[[ 6.95 -4.02  3.28 -0.78 -1.18 -3.76 -4.13 -3.44 -1.46  1.68]
 [-6.54  2.11 -0.97  0.84  0.15  4.02  2.27  2.26  2.22  0.23]
 [ 1.10 -0.08 -3.24 -0.58 -0.15 -2.11  0.10  4.41 -1.27 -0.73]
 [-2.64  2.42 -1.67  1.59 -0.34  1.58  2.71  1.53 -0.30 -2.80]
 [-2.09  0.07  0.49  0.20 -0.84  1.13  0.69  1.69  1.34  1.35]
 [-1.82  0.93 -3.99 -1.69  1.91 -1.10 -0.25  4.87  0.40  1.81]
 [-4.52  2.02 -1.49  0.41  1.07  2.46  1.57  1.66  1.26  0.35]
 [ 0.46  0.87  3.72  1.31  0.20  2.43  1.17 -6.90  0.53 -2.40]
 [ 1.40  0.89 -1.62 -0.40  1.04 -1.46  0.63  0.55 -1.24 -1.14]]
->
[[ 1.40  0.89 -1.62 -0.40  1.04 -1.46  0.63  0.55 -1.24 -1.14]
 [ 6.95 -4.02  3.28 -0.78 -1.18 -3.76 -4.13 -3.44 -1.46  1.68]
 [-6.54  2.11 -0.97  0.84  0.15  4.02  2.27  2.26  2.22  0.23]
 [ 1.10 -0.08 -3.24 -0.58 -0.15 -2.11  0.10  4.41 -1.27 -0.73]
 [-2.64  2.42 -1.67  1.59 -0.34  1.58  2.71  1.53 -0.30 -2.80]
 [-2.09  0.07  0.49  0.20 -0.84  1.13  0.69  1.69  1.34  1.35]
 [-1.82  0.93 -3.99 -1.69  1.91 -1.10 -0.25  4.87  0.40  1.81]
 [-4.52  2.02 -1.49  0.41  1.07  2.46  1.57  1.66  1.26  0.35]
 [ 0.46  0.87  3.72  1.31  0.20  2.43  1.17 -6.90  0.53 -2.40]]

[[ 1.00  4.81 -2.05  2.07 -1.19  0.19 -2.31 -0.15  2.10 -2.24  0.32  0.24]
 [-1.75  0.00 -0.43  1.33  1.25  2.52  1.82 -1.84  4.73 -1.62 -3.80 -1.65]
 [-1.07  2.54 -1.55  1.82  0.43 -0.24 -0.99 -2.27  0.71 -3.32 -1.98 -1.35]
 [-0.18  1.30  0.86  1.73  1.66  1.25  0.83  0.57  3.34 -4.70 -1.37 -1.15]
 [-0.16  1.21  0.16  1.53  0.76  2.65  1.31  0.43  5.58 -2.15 -1.91 -0.68]
 [-1.02  2.52 -2.59  1.55 -0.80  1.69 -0.50 -2.47  3.75  0.10 -2.68 -0.69]
 [ 0.58  4.19 -0.78  2.51  0.25  0.96 -0.99  0.32  3.65 -4.72 -0.66 -0.56]]
->
[[ 0.58  4.19 -0.78  2.51  0.25  0.96 -0.99  0.32  3.65 -4.72 -0.66 -0.56]
 [ 1.00  4.81 -2.05  2.07 -1.19  0.19 -2.31 -0.15  2.10 -2.24  0.32  0.24]
 [-1.75  0.00 -0.43  1.33  1.25  2.52  1.82 -1.84  4.73 -1.62 -3.80 -1.65]
 [-1.07  2.54 -1.55  1.82  0.43 -0.24 -0.99 -2.27  0.71 -3.32 -1.98 -1.35]
 [-0.18  1.30  0.86  1.73  1.66  1.25  0.83  0.57  3.34 -4.70 -1.37 -1.15]
 [-0.16  1.21  0.16  1.53  0.76  2.65  1.31  0.43  5.58 -2.15 -1.91 -0.68]
 [-1.02  2.52 -2.59  1.55 -0.80  1.69 -0.50 -2.47  3.75  0.10 -2.68 -0.69]]

[[ 0.00  0.26  0.03  0.00 -0.10 -0.08 -0.14 -0.50]
 [ 0.05  3.26  0.38  0.05 -1.28 -0.94 -1.68 -6.17]]
->
[[ 0.05  3.26  0.38  0.05 -1.28 -0.94 -1.68 -6.17]
 [ 0.00  0.26  0.03  0.00 -0.10 -0.08 -0.14 -0.50]]

[[-2.21  0.79  3.13  0.06  0.17  1.30 -1.29  3.36  5.97 -1.37]
 [ 2.40  1.24  1.96  0.35  3.65  1.49 -2.92  2.59 -3.33 -3.89]
 [-2.87  0.87  3.10 -0.08 -0.46  1.63 -0.95  3.08  6.13 -0.87]
 [-2.17 -2.80  0.20 -0.45 -0.85 -3.66 -2.40 -1.36  2.26  3.28]
 [ 2.01  3.92  0.10  1.81  1.95  3.17 -0.73 -0.65 -6.24 -4.59]
 [ 1.50  0.05  2.95 -0.11  3.08  0.19 -2.91  3.98  2.29 -3.53]
 [ 1.72 -1.75 -4.17 -0.62 -1.39 -1.14  4.91 -2.01 -2.04  3.83]
 [ 0.75 -1.99 -4.06 -0.02 -1.07 -1.55  4.25 -1.74 -1.73  5.12]
 [-4.03  0.62  2.81 -0.78 -2.03  2.12 -0.39  2.05  5.81  0.55]]
->
[[-4.03  0.62  2.81 -0.78 -2.03  2.12 -0.39  2.05  5.81  0.55]
 [-2.21  0.79  3.13  0.06  0.17  1.30 -1.29  3.36  5.97 -1.37]
 [ 2.40  1.24  1.96  0.35  3.65  1.49 -2.92  2.59 -3.33 -3.89]
 [-2.87  0.87  3.10 -0.08 -0.46  1.63 -0.95  3.08  6.13 -0.87]
 [-2.17 -2.80  0.20 -0.45 -0.85 -3.66 -2.40 -1.36  2.26  3.28]
 [ 2.01  3.92  0.10  1.81  1.95  3.17 -0.73 -0.65 -6.24 -4.59]
 [ 1.50  0.05  2.95 -0.11  3.08  0.19 -2.91  3.98  2.29 -3.53]
 [ 1.72 -1.75 -4.17 -0.62 -1.39 -1.14  4.91 -2.01 -2.04  3.83]
 [ 0.75 -1.99 -4.06 -0.02 -1.07 -1.55  4.25 -1.74 -1.73  5.12]]

[[ 1.02  2.07 -1.81 -0.21 -0.59  0.46  1.44]
 [ 4.98 -1.62  0.03  1.11 -2.98 -6.35  1.39]
 [ 0.92 -0.48  0.64 -1.33 -1.86  0.40  0.07]
 [ 1.47 -0.63  0.11 -0.53 -1.76 -0.42  0.74]
 [-3.65 -2.93 -1.85 -3.44 -1.15  6.37 -0.77]
 [ 2.49 -1.05  0.49  1.60 -1.04 -3.90  0.55]
 [-4.08 -2.54 -1.84 -3.16 -3.11  4.96 -1.04]
 [ 1.35  2.13 -4.38  0.48 -0.30  1.81  2.89]
 [ 0.92  0.25  0.00 -0.69 -0.12  0.22  0.37]]
->
[[ 0.92  0.25  0.00 -0.69 -0.12  0.22  0.37]
 [ 1.02  2.07 -1.81 -0.21 -0.59  0.46  1.44]
 [ 4.98 -1.62  0.03  1.11 -2.98 -6.35  1.39]
 [ 0.92 -0.48  0.64 -1.33 -1.86  0.40  0.07]
 [ 1.47 -0.63  0.11 -0.53 -1.76 -0.42  0.74]
 [-3.65 -2.93 -1.85 -3.44 -1.15  6.37 -0.77]
 [ 2.49 -1.05  0.49  1.60 -1.04 -3.90  0.55]
 [-4.08 -2.54 -1.84 -3.16 -3.11  4.96 -1.04]
 [ 1.35  2.13 -4.38  0.48 -0.30  1.81  2.89]]

[[-0.56 -0.14  1.50 -0.32 -0.47]
 [-1.08  0.08 -7.22  3.34  0.79]
 [ 0.36  0.02  0.03 -0.54 -0.23]
 [-0.26  0.05 -1.96  0.97  1.07]]
->
[[-0.26  0.05 -1.96  0.97  1.07]
 [-0.56 -0.14  1.50 -0.32 -0.47]
 [-1.08  0.08 -7.22  3.34  0.79]
 [ 0.36  0.02  0.03 -0.54 -0.23]]
---
[[-0.46  4.52  6.34 -6.35 -0.65]
 [ 0.08 -0.89 -0.31 -0.94  2.16]
 [ 4.48  3.52  3.78 -1.32 -1.89]
 [-2.25 -2.84 -0.52 -2.88  0.51]
 [-1.37  1.47 -0.37  0.67  0.40]]
->
[[ 4.52  6.34]
 [-0.89 -0.31]]

[[ 2.56  0.56 -0.37 -0.28 -0.14]
 [-0.64  1.22  5.20  7.16 -7.12]]
->
[[ 0.56 -0.37]
 [ 1.22  5.20]]

[[ 1.95  5.00  2.46  1.71]
 [ 0.74 -0.48  2.11 -0.48]
 [ 6.97 -2.10 -0.75 -3.84]
 [-3.12 -1.39 -0.91 -0.36]]
->
[[ 5.00  2.46]
 [-0.48  2.11]]

[[ 0.42  0.48 -0.22 -1.05  0.31]
 [-5.12  7.01 -4.01 -0.52 -1.41]
 [ 1.45  1.66  2.14  0.23 -5.88]
 [ 1.55 -0.71  1.95  3.45  3.41]]
->
[[ 0.48 -0.22]
 [ 7.01 -4.01]]

[[ 2.51 -1.34  0.31 -1.16]
 [ 6.36  4.15  4.53  0.09]]
->
[[-1.34  0.31]
 [ 4.15  4.53]]

[[-2.55 -4.16  6.50 -1.65]
 [ 1.30  6.59 -1.36 -1.34]
 [-0.50  0.83  4.18  3.84]
 [ 0.04  3.93  0.50 -1.09]]
->
[[-4.16  6.50]
 [ 6.59 -1.36]]

[[ 4.04  1.78 -2.01]
 [-3.82 -1.72 -0.21]
 [-1.37 -1.66  1.16]
 [-6.94 -4.28  3.98]]
->
[[ 1.78 -2.01]
 [-1.72 -0.21]]
